Below is a small trained network, with its code and all its weights. Each question gives an input and a class and asks what happens when units are switched off, that is, made to give their printed mean instead of their output.

import numpy as np


def w(rows, s, z=0):
    codes = np.array(rows[::2]) - 128.0
    scale = np.full(codes.shape[1], s)
    scale[-1] = z or s
    return codes * scale


def norm(h):
    return h / np.sqrt((h * h).mean(-1, keepdims=True) + 1e-5)


def f(y):
    return y / 2 * (1 + np.tanh(0.7978845608 * (y + 0.044715 * y**3)))


def log_softmax(a):
    a = a - a.max(-1, keepdims=True)
    return a - np.log(np.exp(a).sum(-1, keepdims=True))


def net(x, mask):
    res = np.array(x, float).reshape(1, 6) / 4 @ E
    u = 0
    for l in range(2):
        y = f(norm(res) @ A[l][:, :-1].T + A[l][:, -1])
        res = res + np.where(mask[u : u + 3], y, B[l][:, -1]) @ B[l][:, :-1]
        u += 3
    return log_softmax(norm(res)[-1] @ U[:, :-1].T + U[:, -1])


A, B = {}, {}
E = w([
[133,211,74,98,137,89,198,106,163,125,255],'x0',
[124,128,140,136,139,146,118,113,113,148,144],'x1',
[109,137,129,133,125,117,135,91,132,132,112],'x2',
[159,107,150,128,108,158,64,89,232,131,144],'x3',
[220,125,230,84,180,56,87,85,129,107,133],'x4',
[153,145,118,141,119,130,117,136,119,121,123],'x5',
],0.0097)
A[0] = w([
[103,109,162,121,163,53,83,154,25,104,93,96],'0.n0',
[48,56,99,194,71,229,98,194,129,187,3,137],'0.n1',
[86,140,107,183,167,117,238,147,51,79,155,251],'0.n2',
],0.0055,0.0017)
B[0] = w([
[55,144,140,192,147,8,91,205,126,207,111,185],'0.n0',
[193,159,143,83,152,89,140,100,158,150,171,254],'0.n1',
[126,102,134,87,83,190,124,133,74,101,108,213],'0.n2',
],0.016,0.0073)
A[1] = w([
[75,118,29,151,32,122,134,146,192,210,215,171],'1.n0',
[181,14,149,122,223,98,44,113,132,148,2,6],'1.n1',
[184,167,111,83,200,83,234,148,25,188,106,14],'1.n2',
],0.0059,0.0021)
B[1] = w([
[111,146,153,182,191,105,117,181,107,136,45,205],'1.n0',
[114,90,66,166,128,190,156,127,103,80,127,253],'1.n1',
[65,89,166,117,3,106,99,90,155,119,173,250],'1.n2',
],0.017,0.0047)
U = w([
[102,110,202,53,20,70,104,84,114,155,191,112],'0',
[62,154,180,236,188,77,80,204,108,201,47,252],'1',
[226,169,146,83,223,149,121,59,238,147,157,202],'2',
[148,6,118,203,142,197,80,64,118,26,101,34],'3',
[46,156,63,118,94,243,200,136,39,58,105,16],'4',
],0.013,0.0032)

Each question gives the input, the list of numbers given to net, and the class t.
The units are the neurons (one row each of A and B). Each row of codes is followed by its name. A weight is (code - 128) times the scale printed after its matrix; where a second scale follows, it is the last column's (A, B and U).
mask holds one flag per neuron, layer by layer. A switched-off neuron (its flag False) gives its mean, the last column of its row in B, instead of its output. The means were averaged over made-up inputs and are rounded, as every weight is.
A unit's drop is (log p(t) with every unit on - log p(t) with that unit switched off) / (log p(t) with every unit on - log p(t) with every unit switched off).
The circuit of an input: a set's keep is (log p(t) with only the set's units on - log p(t) with every unit switched off) / (log p(t) with every unit on - log p(t) with every unit switched off). Starting from all 6 units, units are removed one at a time, each time the one whose removal leaves the highest keep (on an exact tie, the one counted first), for as long as the keep stays at least 0.8.
units of the circuit, in order: the units of the circuit, biggest drop first
unit that matters most: the unit with the biggest drop
k most important neurons: the k neurons with the biggest drops, biggest first
k most important neurons of layer l: the k neurons of layer l with the biggest drops, biggest first
drop of u: that unit's drop, to one decimal
input [0,-7,-4,-8,-4,3], class 0: unit that matters most	1.n2
input [0,4,8,2,-6,-2], class 2: 2 most important neurons of layer 0	0.n1, 0.n0
input [5,-2,2,8,-2,3], class 1: 2 most important neurons	1.n0, 0.n1
input [7,-3,0,2,1,5], class 2: units of the circuit, in order	0.n0, 1.n2
input [0,7,1,5,-4,4], class 2: 2 most important neurons	0.n1, 0.n0
input [4,8,-2,-4,0,2], class 4: 2 most important neurons	0.n2, 0.n1
input [-5,1,-2,-5,-1,-4], class 0: 2 most important neurons	0.n1, 1.n2
input [0,-2,6,0,8,3], class 1: units of the circuit, in order	0.n0, 0.n1
input [-3,3,3,7,7,-4], class 3: 2 most important neurons	0.n1, 1.n1
input [-1,1,-1,5,0,-8], class 2: 3 most important neurons	0.n0, 1.n2, 0.n2
input [-2,-1,7,1,3,3], class 3: 2 most important neurons	1.n1, 1.n0
input [3,3,8,-1,0,4], class 4: 4 most important neurons	0.n1, 0.n0, 0.n2, 1.n2
input [3,-7,8,1,-2,-8], class 1: 2 most important neurons of layer 1	1.n0, 1.n1
input [-4,-1,5,7,-4,7], class 2: most important neuron	0.n1
input [-8,6,-7,-1,-6,-7], class 0: 2 most important neurons	0.n1, 1.n2
input [-3,2,1,1,7,-3], class 3: 3 most important neurons	1.n1, 1.n0, 0.n1
input [0,-6,-6,-6,7,-7], class 1: 2 most important neurons of layer 0	0.n0, 0.n1
input [1,5,6,3,-5,8], class 1: 2 most important neurons	1.n0, 0.n2
input [7,0,-5,1,-3,-2], class 1: 2 most important neurons of layer 1	1.n0, 1.n1
input [4,-2,3,6,0,5], class 1: units of the circuit, in order	1.n0
input [-3,-8,-2,2,2,2], class 3: 2 most important neurons	1.n1, 0.n2
input [-5,6,4,0,-7,-5], class 0: drop of 0.n1	2.5
input [-1,-4,7,-1,-3,-8], class 0: drop of 0.n1	0.9
input [-3,4,-1,-1,-6,3], class 0: drop of 0.n1	1.7
